Each row was made from one walk, in order. Every step used is in the known rows, and no mark comes twice. Write each row's walk.
Each row is shifted at random along 3 fixed directions that mean nothing.
Known rows
tivu, kemeb, lokez, nibasob: [-1.40 -0.05 -1.47 -1.29  1.45  0.25  0.67 -0.21  1.81 -1.43  0.99  2.65
 -1.53 -2.55  2.78  2.67  1.29 -0.45  0.20 -1.86  6.29  1.23 -5.57 -0.42
 -0.23 -0.10  1.25  1.66  2.06 -3.54  2.31  0.31 -1.55  0.01 -0.51  2.82
  0.10 -0.81  1.32  1.92 -0.36 -4.65  3.29  1.75  1.82  1.52]
nibasob, lokez, raruse, feme, nopu, tivu: [-5.14  1.18  1.73 -4.40 -1.66  2.31  1.87  3.14 -1.32 -0.02 -0.44  3.59
  0.45 -1.31 -5.65  0.42 -2.32  3.26  0.12 -2.09 -2.70 -2.32 -1.33 -2.46
 -2.12  1.25  3.93 -5.55 -2.87 -1.58  0.03 -0.43  1.56 -0.11 -2.88 -0.38
  1.58 -0.99  1.58 -3.01  0.78 -0.34 -0.48  0.11 -1.43 -1.11]
raruse, feme, nopu, nibasob, kemeb, lokez: [ 1.40  0.20  0.28 -4.67 -1.39  1.43  2.64  3.32 -2.28  0.22  0.78  3.45
  1.59 -0.93 -4.30  0.25 -1.82  3.33  1.65  0.20 -2.29 -1.21 -0.55 -3.56
 -2.24  1.49  5.14 -6.37 -4.83  0.18 -1.17 -1.86  1.57  2.27  0.24 -1.15
  3.14 -1.07  1.23 -2.76  0.65  0.82 -0.97 -0.27 -3.14  0.61]
nibasob, kemeb, venav, feme, tivu, nopu, raruse: [ 3.93 -0.58  1.66 -0.30 -1.35  1.24 -2.20  0.33  1.15 -3.01  0.51 -1.95
  2.38 -2.54  2.38  2.68  1.47 -1.45 -0.12  3.03  3.10  2.67  0.99 -2.01
 -2.63  2.96  4.46 -0.20  1.15 -0.48 -0.85  1.37 -2.43 -0.81 -2.92 -0.49
 -0.22  2.33 -0.61  0.21 -4.89 -3.33  3.31  1.44 -2.41  0.29]
raruse, feme, nopu, tivu, kemeb: [ 2.65  1.96  1.40 -2.37 -0.39 -0.62 -1.61 -0.32 -1.81 -0.93  1.20 -2.68
  0.07 -4.69  0.39  3.29  1.85  0.92  1.26 -0.57  0.96  1.46 -2.30 -1.65
 -2.58  1.49  2.69 -1.76  2.30 -3.28  1.24  0.26 -1.85 -1.91 -1.20  2.30
 -0.75  1.84  0.85 -0.04 -2.25 -4.42  2.80 -0.54 -2.64  3.02]
nibasob, nopu, raruse, feme, tivu, kemeb, lokez, venav: [ 0.70 -0.03 -1.35 -3.53  2.00  0.32  1.64  0.54  1.39  0.33 -2.01  1.61
 -1.12  0.22  2.98 -0.56 -0.59  0.02 -0.28  0.43 -0.59 -1.02 -0.47  2.06
 -0.87 -1.38 -0.08  0.39  0.37 -1.33  0.37  0.85 -2.00 -0.30 -3.61  1.92
  0.13  0.84  2.03  1.11 -0.71 -3.65 -0.31 -1.76  0.10  1.88]
nopu, nibasob, kemeb, lokez, venav, raruse: [-2.18 -1.81 -0.77 -2.27  1.63 -0.10  1.10  0.58  3.01 -0.76 -0.42  4.28
  1.15  0.92  1.13  0.52  0.58  1.11  0.38  0.82  0.94  0.30 -0.16  0.23
 -0.49 -0.01  1.86  1.40 -1.22  0.96 -1.18  1.20 -1.57  1.63  0.33  2.57
 -0.58 -0.87  1.69  1.69 -0.90 -2.56  1.08  0.81  1.62  1.54]
tivu, kemeb, lokez, raruse: [-3.04 -2.33 -0.83 -2.45 -0.94  3.46  0.92  3.01 -0.45 -2.13  0.62  3.18
 -0.02 -1.48  2.44  0.86 -0.63  0.20 -0.97 -2.18  4.43  0.61 -4.94 -0.21
 -1.20  1.37  3.79 -1.63  1.04 -3.63  0.20  0.81 -0.57  0.58 -2.25  1.78
  0.52  0.18 -0.43 -0.25 -0.66 -3.45  1.96  2.13  1.41 -1.69]
feme, tivu, kemeb, nibasob: [ 1.93  1.24 -1.77 -1.69  3.25 -1.87  3.26 -1.17  3.25  1.38  0.53  3.76
 -2.54 -1.69  1.86 -1.11  0.06  2.18 -1.79 -0.65  0.43  0.74 -0.25 -0.99
  0.16 -0.90 -0.71  0.31 -1.42  0.03  5.01  0.97  0.65 -0.57 -0.59 -0.80
  3.01 -2.70  4.02 -0.22  2.09  2.60  1.04 -0.71  0.25  4.72]
nibasob, lokez, venav, raruse: [-0.19 -1.89 -0.89 -1.71  1.55 -1.62  0.15 -1.32  1.72 -0.55 -1.10  3.36
 -3.63 -3.48 -4.33  1.16  1.24  1.28  0.77 -2.77 -1.40 -1.60 -1.99 -1.77
 -1.33  0.84  1.84  0.49 -0.77 -1.82  2.33  1.07 -0.41 -1.35 -2.26  0.75
 -0.09 -2.48  3.74 -1.72 -0.05 -1.76  3.34  1.44  1.54  2.31]
lokez, kemeb, tivu, nibasob, nopu, raruse: [ 0.61  1.96  2.61 -2.99 -2.42  3.27  0.84  3.76 -1.11 -1.42  1.32  2.65
  3.26  0.73  2.65  0.36 -2.53  2.45 -0.14  3.34  4.16  2.81  1.37 -3.56
 -1.31  2.62  4.38 -4.18 -1.70 -0.37 -2.01  0.86  1.40  0.88 -0.73 -1.93
  3.08  0.69 -0.52 -3.87 -2.00 -1.38 -0.25  1.67 -2.81 -1.44]
venav, raruse, feme, nopu, tivu, kemeb, nibasob, lokez: [-2.59 -0.12  0.36 -3.08  0.05  0.32  3.25  1.95 -0.92  0.31 -0.22  1.79
  0.37 -0.44 -2.24 -1.75 -2.14  3.52 -0.03  2.13 -4.20 -1.76  1.80 -2.13
 -1.08  0.31  2.17 -4.83 -5.04  1.24 -0.57 -0.65  1.30  1.07 -0.70 -5.90
  2.63 -2.45  2.78 -0.22  1.28  5.53 -1.31 -0.99 -4.96  1.09]
kemeb, venav, feme, nopu, tivu, nibasob: [ 2.24 -0.24  2.39 -1.86 -2.18  1.72  1.01  2.09 -0.75 -0.88  1.08  0.96
  1.58 -0.98 -3.01 -1.00 -1.43  3.03 -1.24  3.11 -0.48  0.90  2.39 -3.57
 -2.68  2.49  4.31 -4.07 -4.14  1.52 -0.14  0.40  1.23  2.37 -0.60 -4.87
  3.21  0.37  2.96 -3.97 -2.22  2.85  0.17  0.94 -3.36  1.05]
tivu, kemeb, venav, raruse, feme, nopu, nibasob: [ 1.43 -1.92 -1.21 -2.78  0.25  1.68  2.50  2.26 -2.37 -0.67  0.09  2.04
  2.52  1.36  4.21 -1.77 -0.35  1.02  1.28  2.62 -0.39  0.35  0.70  1.36
 -0.70 -0.46  2.56  1.02 -1.55  1.38 -2.70  1.44 -1.78  3.46 -1.41 -0.99
 -0.32  0.88  0.48 -0.24 -1.74  0.76 -0.52 -0.46 -1.35  0.12]
tivu, nopu, nibasob, lokez, feme: [-2.68  1.81  2.28 -3.43  0.83  0.00  1.70  1.37  0.30 -0.01 -1.05  3.78
  1.12  0.04 -4.13  1.70 -1.11  2.84 -0.11  1.42  2.11 -1.70 -0.36 -2.28
 -1.69  0.89  2.72 -2.65 -2.40 -0.32  2.64 -1.14  0.14  1.39 -2.86  0.32
  1.07 -2.30  3.65 -0.97  0.43 -1.20  0.99  0.10 -1.78  2.95]
nopu, tivu, kemeb, lokez: [-3.09  0.80  2.27 -2.14 -1.66  3.97  1.13  2.76  0.83 -1.24 -0.13  1.41
  1.66 -0.96  2.06 -0.60 -1.36  2.84 -1.98  0.80  5.71  2.42 -2.12 -2.05
 -1.98  1.84  2.92 -4.35 -0.82 -1.77  1.76  1.70  0.98  1.06  0.70 -1.92
  2.58 -0.18  0.96  0.43 -1.09 -1.28  0.62  1.66 -0.71 -0.65]
venav, feme, nopu, raruse: [ 1.26 -0.59  1.34 -2.33 -1.27 -0.03 -0.38  1.67 -1.58 -1.17  0.14 -0.19
  0.41 -3.64 -4.65  2.35 -0.83  2.87 -0.10  0.17 -2.10 -0.64  0.06 -3.61
 -3.47  3.34  5.78 -5.44 -2.95 -1.45  1.58 -1.18  0.65 -0.83 -1.84 -1.68
  1.93 -1.26  2.54 -2.76 -0.63  0.63  1.65  0.79 -3.50  2.44]
nopu, raruse, feme, tivu, nibasob, kemeb, lokez: [-2.97 -0.95 -1.51 -5.05  0.31  3.30  5.57  4.53  0.45  0.56 -2.23  4.16
  2.50  3.83  1.97 -3.07 -2.56  1.90  0.23  2.97 -3.01 -1.53 -1.21  3.53
 -0.61 -2.24  1.05 -1.25 -1.96  3.45 -3.14 -0.98 -0.59  3.38 -0.20  1.83
 -0.31 -0.24  2.07 -1.32  1.11  1.15 -5.02 -2.08  0.25 -0.84]
tivu, kemeb, lokez, raruse, feme: [-0.18 -2.06 -0.56 -3.69 -2.87  5.01  2.96  5.25 -3.79 -1.70  0.80  4.20
  1.01 -0.47 -0.20 -0.65 -2.96  1.42  0.02 -1.38  2.66 -0.87 -4.05 -1.87
 -1.50  1.75  5.02 -5.62 -1.89 -2.83 -0.66 -0.56  1.67  2.54 -1.70 -1.79
  3.08 -0.56 -0.56 -3.34  0.25 -0.57 -0.48  2.03 -0.91 -3.30]
tivu, nibasob, nopu, feme: [ 3.55  0.61  1.30 -2.89  3.18 -1.84  0.56 -0.22  1.93  0.17  0.28  2.48
 -0.39 -0.91 -1.18  2.61  0.82  1.36  2.18  1.15 -0.75 -0.80 -0.12 -1.06
 -1.31  0.52  1.29  0.34 -1.03 -0.52  2.13 -1.45 -0.86  0.25 -1.28  3.57
  1.49 -2.55  4.91 -1.27  0.30 -1.29  1.38 -1.02 -1.51  4.93]
venav, nibasob, nopu, tivu, kemeb, lokez: [-2.20 -0.18  4.02 -3.54 -2.78  5.22  2.86  5.24  2.44 -1.46 -1.67  4.45
  6.29  4.75  2.26 -1.26 -2.36  4.39  0.44  2.79  2.05  1.97  0.81 -0.91
 -1.74  1.82  3.84 -1.70 -4.29  1.52 -2.88  1.59  0.47  5.16  1.75 -0.66
  1.66 -0.45 -0.19  0.21 -1.74  0.08 -1.62  0.53 -1.76 -3.05]
lokez, nibasob, nopu, tivu: [ 1.30  3.23  1.65 -4.24  0.84  0.49  5.95  3.04  1.06  2.35 -1.11  8.54
  0.88  4.27 -4.70 -2.27 -4.77  6.93 -0.51  2.22  0.62 -0.63  4.21 -3.07
 -0.07 -1.03  1.30 -3.48 -7.30  2.38  3.75  0.34  3.70  3.41 -0.68 -3.02
  5.68 -3.85  5.21 -3.32  2.88  2.72 -2.89 -1.57 -0.17  1.60]
lokez, venav, feme, raruse: [ 8.46 -2.86  0.92 -2.91 -4.73  3.06 -0.80  3.34 -2.47 -3.10 -0.36  1.03
  2.22 -0.55 -1.28  1.92  1.23  0.50  1.26 -1.25 -0.31  1.32 -3.55  0.08
 -2.95  2.69  6.31  1.23  2.59 -1.27 -4.34  1.58 -2.93  2.62 -1.87  4.64
 -3.47  3.55 -1.16 -5.75 -4.55 -6.49  1.85  1.72  1.74 -2.21]
raruse, feme, tivu, kemeb: [ 7.87  1.25 -0.10 -2.00 -0.47 -0.24 -1.13 -0.65 -2.31 -1.61  1.55 -2.25
 -0.56 -5.28  1.06  4.23  2.89 -0.94  2.23 -2.51  1.26  1.19 -4.47 -1.40
 -2.15  1.61  2.56  0.23  4.06 -3.33  1.43 -0.25 -2.11 -1.69 -1.08  3.39
 -1.19  1.18  0.65 -1.51 -2.24 -4.66  3.41  0.13 -1.81  2.28]
nibasob, nopu, feme, tivu, kemeb, lokez: [ 4.35  0.88 -1.23 -2.86  3.00 -0.84  0.77 -1.06  3.04  0.65 -0.71  1.14
 -2.67 -2.90 -0.08  0.72  1.03  0.34 -0.40 -1.34 -0.66 -1.55 -2.37 -0.33
 -1.60 -0.28  1.36 -0.70 -0.12 -2.30  2.98 -0.50 -1.30 -1.08 -2.77  1.72
  1.84 -1.25  3.40  1.30  0.44 -1.32  1.86 -1.15 -0.84  3.91]
kemeb, nibasob, lokez, raruse, feme, tivu, nopu: [-4.58  1.65  0.01 -1.22  3.08 -3.55  0.76 -1.76  3.52  0.01  1.23  3.21
 -3.16 -3.33 -4.17  2.00  0.12  0.54 -1.07 -1.79 -1.72 -2.01 -0.17 -2.47
 -0.41  0.11 -0.72 -0.89 -1.24 -1.20  3.91 -0.80  0.22 -2.67 -2.84 -0.16
  1.64 -2.86  4.26  0.85  1.67 -0.06  2.45 -0.31 -2.19  4.53]
nibasob, nopu, tivu, kemeb: [ 0.64  1.01  1.90 -2.52  1.77  0.93  0.89  0.70  3.37  0.51 -1.25  1.73
  1.08  0.94  3.66  0.39 -0.37  2.86 -1.15  0.90  3.59  2.21  1.35  0.27
 -1.38  0.08  0.81  0.34 -0.22 -1.40  2.91  2.39 -0.86 -0.07 -2.02  1.67
  1.41 -0.12  2.61  2.27 -0.80 -3.46  1.14 -1.39  0.52  2.17]
nopu, raruse, feme, tivu: [ 1.93  0.78 -0.08 -2.98  0.56 -0.68  1.17  1.18 -3.17 -0.53  0.11  1.07
 -0.54 -3.09 -3.29  1.14 -0.87  2.04  1.37 -0.35 -2.75 -1.29 -0.04 -2.29
 -2.25  1.38  2.34 -4.17 -1.68  0.07  2.37 -0.47  0.89 -1.41 -1.28 -0.31
  1.69 -1.95  3.05 -2.79  0.39  0.24 -0.18 -0.50 -3.03  2.81]
nibasob, kemeb, tivu, nopu, feme: [ 4.50  0.10  2.48 -1.35 -1.83  2.36 -0.47  2.33  1.03 -2.06  0.63  0.67
  2.61 -1.83  0.32  1.15  0.09  0.96  0.26  3.22  3.86  2.31  0.15 -3.43
 -2.42  3.09  5.60 -3.33 -0.32 -0.39 -0.35  0.49 -0.27  0.23 -2.11 -0.40
  1.55  1.31 -0.30 -0.91 -2.85 -2.68  2.05  1.36 -2.79 -0.56]
nopu, nibasob, lokez, kemeb: [-2.06  1.85  1.82 -4.07 -1.14  2.58  1.34  3.13 -0.30 -0.83 -0.09  5.25
  4.39  0.97 -0.96  2.27 -0.79  2.81  2.59 -0.83  2.69  0.58 -1.91 -2.37
 -1.64  1.93  4.73 -1.72 -2.05 -0.72 -1.55  0.10  0.36  2.77  1.43  3.04
  0.71 -1.92  0.12 -2.37 -0.53 -3.22  0.45  1.97  0.20 -0.78]
lokez, kemeb, tivu, nibasob: [ 0.51 -0.12 -1.34 -1.78  1.12  0.52  0.92  0.42  3.40 -0.42  0.96  2.22
  0.30  0.45  5.92  0.52  1.63  0.45 -1.02  0.56  4.31  3.06 -3.51  3.03
 -0.05 -1.42  0.31  5.38  4.63 -0.34 -1.31  1.71 -2.85  0.30 -0.04  6.11
 -3.05  2.47  1.10 -0.62 -1.63 -5.70  1.22  0.19  3.72  1.31]
raruse, feme, tivu, kemeb, nibasob: [ 8.13  2.06  0.34 -2.44 -0.90 -0.30  1.96  0.90 -3.59 -0.35  2.43  1.49
 -0.74 -4.09 -3.13  1.26 -0.98  1.84  1.59 -0.86 -0.44 -0.27 -0.53 -5.67
 -1.64  2.36  2.88 -5.81 -2.73 -1.56  3.17 -1.36  2.62 -0.02  0.10 -4.16
  5.16 -2.44  2.25 -4.34  0.66  2.38  0.88  0.61 -5.13  2.35]
raruse, feme, nopu, tivu, nibasob, lokez, kemeb: [-1.49  2.03  0.01 -4.88  0.01  1.24  3.28  2.05  0.53  1.55 -0.98  1.98
  1.08  1.07  0.47 -0.94 -0.83  2.83  0.48  1.14 -1.94 -0.70 -2.30  1.95
 -1.15 -2.07  1.00 -0.57 -0.18  0.18 -1.71 -0.78 -1.14  1.74 -0.23  2.63
 -0.86  1.03  2.03 -2.00  0.39 -1.25 -2.19 -2.14  0.14  1.34]

Write each row's walk
[ 5.82  0.30  0.61 -2.02 -1.14 -0.56  1.27  0.47  0.24  0.44  0.17  2.85
 -0.47 -1.43 -3.10 -0.85 -1.34  2.85 -0.70  1.64 -0.91 -0.26  2.39 -3.69
 -1.53  1.49  3.50 -3.42 -3.39 -0.38  1.28  0.64  1.22  1.05 -1.65 -3.12
  3.36  0.36  2.53 -4.54 -1.23  0.00  0.79  1.24 -1.19  2.50] | lokez, venav, feme, nopu, nibasob, kemeb, tivu
[ 3.69 -0.98 -0.84 -2.47  0.26  1.39  2.17  1.33  0.37 -0.59 -0.56  4.13
 -0.73 -0.75  0.91 -1.23 -1.03  0.85  0.98  0.17  1.94 -1.31 -2.58 -1.51
 -0.92  0.52  2.15 -1.86 -2.34 -2.65  1.19  0.27  0.31  2.41 -0.68 -1.50
  3.50 -1.55  1.36 -1.53 -0.26 -0.54  0.76  1.82 -0.65  0.83] | tivu, kemeb, lokez, venav, nibasob, nopu, feme
[ 5.72 -1.09 -0.40 -1.98  1.14 -0.02  3.45  1.26 -2.07  0.40  1.39  5.02
 -0.27 -0.39 -0.85 -2.47 -2.47  2.93  1.72  1.16 -2.10 -1.82  2.86 -4.32
 -0.98  0.97  2.18 -4.03 -7.33  1.26  2.30  1.18  2.71  2.51 -1.33 -7.27
  7.39 -3.92  2.48 -2.88  1.03  6.24 -0.51  0.62 -4.12  2.13] | tivu, kemeb, venav, nibasob, nopu, feme, raruse
[ 5.41  2.57  1.54 -2.74 -2.49  1.50 -1.24  0.50 -2.39 -2.32  2.08 -1.57
  1.31 -3.90  0.02  4.04  2.14 -1.45  2.82 -0.62  0.97  1.30 -3.89 -2.61
 -2.14  2.24  3.49 -0.51  2.89 -1.93 -2.61 -0.87 -1.74 -0.09 -0.22  1.96
 -1.01  1.96 -0.41 -3.95 -3.68 -3.82  2.34  1.22 -3.02 -0.06] | raruse, feme, tivu, nibasob, lokez, kemeb, venav
[-1.02  0.14  2.75 -4.05 -2.27  3.53  3.26  3.95  0.83 -0.79 -0.38  4.15
  3.78  3.46 -0.18 -1.04 -2.40  4.00 -0.58  1.56 -0.08  0.06  0.30 -1.61
 -1.38  0.99  2.78 -2.71 -4.41  1.23 -2.64  1.07  0.62  3.99  0.07 -2.55
  2.27 -0.67  0.57 -0.23 -0.66  1.57 -1.87 -0.03 -2.83 -1.85] | venav, nibasob, nopu, tivu, kemeb, lokez, feme, raruse
[-2.02  1.01  0.15 -1.18  1.19 -0.88 -0.14 -0.60  1.90 -1.12  0.17  1.27
  0.31 -2.39  2.99  1.90  0.52 -0.81  0.71  0.88  2.45  0.54 -1.15 -1.21
 -0.61  0.94  1.21  0.04  0.09 -3.57  0.77  0.38 -1.52 -0.48 -1.38  0.06
  1.01 -0.68  0.87  1.20 -1.17 -2.70  2.44  1.69 -1.78  2.27] | tivu, kemeb, nibasob, lokez, venav, feme, nopu, raruse
[-2.18 -0.22  1.40 -1.34  1.48  0.42  1.28 -0.03  4.76  0.06  0.19  0.43
  1.59  1.66  4.22 -0.30  0.69  1.38 -1.71  3.18  0.43  1.91  1.07  2.21
 -0.74 -1.41 -0.99  2.78  0.74  2.91 -0.75  2.07 -2.31  0.87 -0.15  1.19
 -0.72  1.21  3.04  1.90 -1.68 -0.83 -0.55 -1.38  0.77  2.49] | nopu, tivu, nibasob, kemeb, venav, feme, raruse
[-3.32  2.97  2.59 -0.92  1.05 -1.36  1.01 -1.51  1.45  0.87  2.11  1.14
 -2.45 -3.43 -3.30  0.27 -2.07  3.38 -1.84  1.02 -0.37 -0.99  2.35 -6.12
 -1.34  1.21 -0.25 -6.45 -4.99  0.42  4.67  0.37  3.47 -1.96 -0.24 -8.81
  7.20 -3.86  5.04 -2.03  1.13  5.49  0.62  1.11 -4.37  4.59] | nopu, tivu, nibasob, lokez, kemeb, venav, feme, raruse
[ 0.60  0.52 -3.11 -1.58  4.21 -3.55  3.78 -1.42  3.24  1.78  0.01  5.44
 -1.81  1.06 -0.66 -0.79 -0.81  1.67 -0.12  2.11 -0.69 -1.13  2.15  0.78
  0.84 -3.28 -1.06  3.15 -2.86  1.92  2.58  0.45 -0.71  0.74 -1.93  0.13
  1.54 -1.71  4.56  0.39  1.43  0.41 -0.47 -1.33  1.90  4.33] | lokez, nibasob, kemeb, venav, feme, nopu, raruse
[ 2.12 -0.41 -1.15 -2.81  0.73 -0.31  1.81  0.81 -1.14 -0.26  1.57  2.82
 -0.98 -0.71 -0.60  0.39 -0.38 -0.01  0.08 -0.51 -2.84 -1.28 -0.04  0.41
 -0.37 -0.74  0.78  0.59  0.56  0.33 -0.14  0.25 -0.77 -0.40 -3.66  1.78
  0.04  0.88  2.04 -3.27 -0.50 -0.76 -0.05 -0.94  0.00  1.30] | lokez, raruse, feme, tivu, nibasob, kemeb, venav
[ 0.60  2.30  1.14 -2.46 -0.54  1.17  2.84  2.73  0.40 -0.80 -0.10  3.78
  3.24  2.46  1.05  0.68 -1.68  1.48  1.31  4.40  3.29  1.14  1.10 -0.59
  0.01 -0.70  2.03  0.17 -0.77  1.77 -1.29  0.01 -0.72  2.09 -1.69  0.99
  0.06  0.92  0.70 -0.55 -1.26 -3.19 -1.17 -0.45 -1.15 -0.58] | lokez, nibasob, kemeb, tivu, nopu, raruse, feme
[ 2.35  0.44 -0.36 -1.38  1.63 -0.43  0.73 -0.48  3.74 -0.48 -0.69 -0.80
  0.90 -0.54  3.97  1.75  1.03 -0.39 -1.18  0.79  0.21  0.53 -0.73  1.98
 -1.11 -0.28  0.40  2.56  1.80 -0.95  0.86 -0.01 -2.80 -0.24 -1.69  1.87
 -0.92  0.36  2.49  2.25 -1.15 -2.05  1.10 -0.98 -1.00  2.95] | venav, feme, tivu, kemeb, nibasob, nopu, raruse
[-0.69 -0.86  1.00 -2.76  0.18 -0.21  0.54  0.96  0.03 -0.87 -0.08 -1.17
  1.29 -0.60  0.84  1.07  0.78  1.75  0.71  3.00 -3.40  0.37  0.87  0.37
 -1.43  0.25  2.35 -0.42 -0.35  1.47 -2.60 -0.15 -2.17 -0.13 -1.15  0.17
 -1.87  0.64  1.83  0.66 -1.54  0.81  0.35 -1.72 -3.01  1.78] | venav, raruse, feme, nopu, tivu, nibasob, kemeb
[ 1.09  0.88  0.32 -1.22  0.36 -0.58  0.17 -0.49  1.75 -0.92  0.81  1.88
 -0.25 -2.90  1.32  1.95  0.58 -0.15  0.65 -0.13  2.85  0.77 -1.68 -2.67
 -0.82  1.54  2.14 -0.71 -0.56 -3.97  1.39  0.06 -0.60  0.14 -0.95 -0.80
  2.10 -0.98  1.05 -0.29 -0.92 -2.01  3.06  2.08 -1.65  2.00] | tivu, kemeb, nibasob, lokez, venav, feme, nopu
[-3.16  0.47  2.04 -1.30  0.25  0.54 -0.31 -0.49  4.77 -0.85  0.15 -0.56
  0.21 -0.49  3.21  1.12  0.98  0.52 -2.02  2.10  1.68  1.74 -1.06  0.55
 -1.01 -0.24 -0.29  0.75  1.77  0.29 -0.60  1.52 -2.26 -0.48 -0.22  1.05
 -0.54  1.59  2.12  1.61 -2.30 -2.71  0.95  0.11  0.40  2.28] | nopu, tivu, nibasob, kemeb, lokez, venav, feme, raruse
[ 3.10  4.64  2.52 -3.70 -1.11  1.12  0.96  2.21 -2.41 -1.40  0.10  2.10
  3.30  0.53  0.85  3.54 -1.23  1.04  2.99  2.03  2.56  1.06  0.83 -2.74
 -0.74  1.22  3.16 -1.44 -0.88 -1.28 -0.67 -0.31 -0.67  0.96 -2.17  1.07
  1.11  0.01  0.03 -1.52 -1.92 -3.61  0.34 -0.25 -3.42 -0.07] | lokez, nibasob, nopu, raruse, feme, tivu, kemeb
[-0.82 -1.01  1.75 -4.07 -3.68  4.05  2.30  4.76 -2.32 -2.31 -0.32  4.89
  5.18  2.22 -3.27 -1.24 -1.33  2.29  1.79  2.27 -1.07  0.07 -0.10 -1.67
 -2.22  2.27  5.70 -1.27 -4.16  1.88 -5.72  0.91 -0.18  5.31 -0.17 -0.56
 -0.48  0.72 -0.45 -3.91 -2.91  0.29 -1.36  1.84 -2.24 -3.97] | kemeb, venav, nibasob, lokez, feme, nopu, raruse
[-3.39 -0.06  0.45 -3.76 -0.56  1.23  1.09  1.74  0.13 -0.75 -1.02 -0.71
  1.83  0.50  1.84  0.58  0.64  1.40  0.67  2.10 -3.06 -0.23 -1.74  2.37
 -1.24 -0.81  2.14  1.04  1.14  0.80 -4.64 -0.26 -3.08  0.82 -0.92  1.86
 -3.78  1.49  0.83  0.15 -1.63 -0.64 -0.45 -1.51 -1.50  0.18] | venav, raruse, feme, nopu, tivu, nibasob, lokez, kemeb
[-3.07  1.23  0.76 -1.52  1.10 -1.09  1.11 -0.18  4.43 -0.70 -1.41  2.84
 -0.04 -0.39 -1.14  0.22 -0.08  0.32 -1.03  1.66 -0.26 -0.60  0.11 -0.33
 -0.77  0.16  0.33  0.80 -0.75 -0.05  0.67  0.10 -1.32  0.36 -1.60  0.49
 -0.22 -0.90  3.01  0.07 -0.73 -1.53  0.98  0.48 -0.96  2.52] | kemeb, nibasob, lokez, venav, feme, tivu, nopu, raruse
[-0.04 -1.13  0.42 -1.60  0.42 -1.37 -1.68 -0.37  0.12 -1.88  1.18 -2.29
  1.16 -2.85  0.73  3.11  2.61  0.21  1.27  1.14 -2.67  0.89  0.31 -0.44
 -1.68  1.30  3.16  0.83  1.30  0.68 -3.09  0.38 -3.22 -1.48 -1.50  1.72
 -3.29  1.72  0.71  2.63 -2.83 -2.31  2.65 -0.85 -3.40  1.99] | venav, raruse, feme, nopu, nibasob, kemeb, tivu
[-1.64 -1.41 -0.41 -3.56 -1.54  2.19  2.93  2.75 -0.17 -0.78 -1.84  3.23
 -0.85  0.52 -2.67 -2.91 -1.88  2.17 -1.87  1.65 -2.02 -2.09 -1.13 -0.53
 -1.31  0.08  2.83 -3.35 -2.75  1.70 -1.49 -0.12 -0.04  2.74 -1.72 -2.84
  0.47  0.15  2.22 -2.47 -0.71  1.58 -0.91  0.23 -0.96  0.13] | kemeb, lokez, venav, raruse, feme, tivu, nopu, nibasob
[ 5.79  0.64  2.11 -2.74 -2.46  0.09 -0.03  1.44 -4.25 -1.85 -0.55  0.72
  0.55 -1.63 -3.21  0.49 -0.66  1.85  1.29  2.47 -2.12 -0.67  1.98 -3.61
 -1.95  2.55  4.20 -3.31 -1.69  0.41 -0.53  0.57 -0.22  0.94 -2.67 -2.81
  0.44  0.43  1.29 -5.37 -2.99  0.16  1.40  0.80 -3.85  1.56] | lokez, venav, raruse, feme, tivu, nopu, nibasob
[ 1.52 -0.07  3.01 -0.74 -1.69 -0.51 -2.82 -0.14 -3.34 -3.13  2.83 -2.86
  0.46 -4.81 -2.50  2.35  1.23  0.61  0.94  2.62 -1.04  1.60  2.51 -5.26
 -2.75  4.01  4.13 -3.51 -1.57  0.41 -1.28  0.95 -0.44 -1.10 -1.29 -4.70
  1.01  0.88  1.56 -1.72 -4.36  1.14  3.33  1.28 -6.57  1.77] | kemeb, venav, raruse, feme, nopu, tivu, nibasob
[-0.76 -0.73  2.53 -1.44 -0.28  0.88 -1.03  1.32  1.91 -2.11 -0.17  0.00
  3.90  0.85  2.92  2.56  1.04  0.25  0.10  3.38  1.96  1.59  1.27  0.05
 -2.08  1.38  3.64  1.36  0.36  1.83 -1.88  1.31 -3.51  1.35 -3.08  1.98
 -1.82  1.88 -0.05  1.84 -3.75 -3.67  2.18 -0.28 -1.50  1.66] | tivu, nopu, nibasob, kemeb, venav, feme, raruse
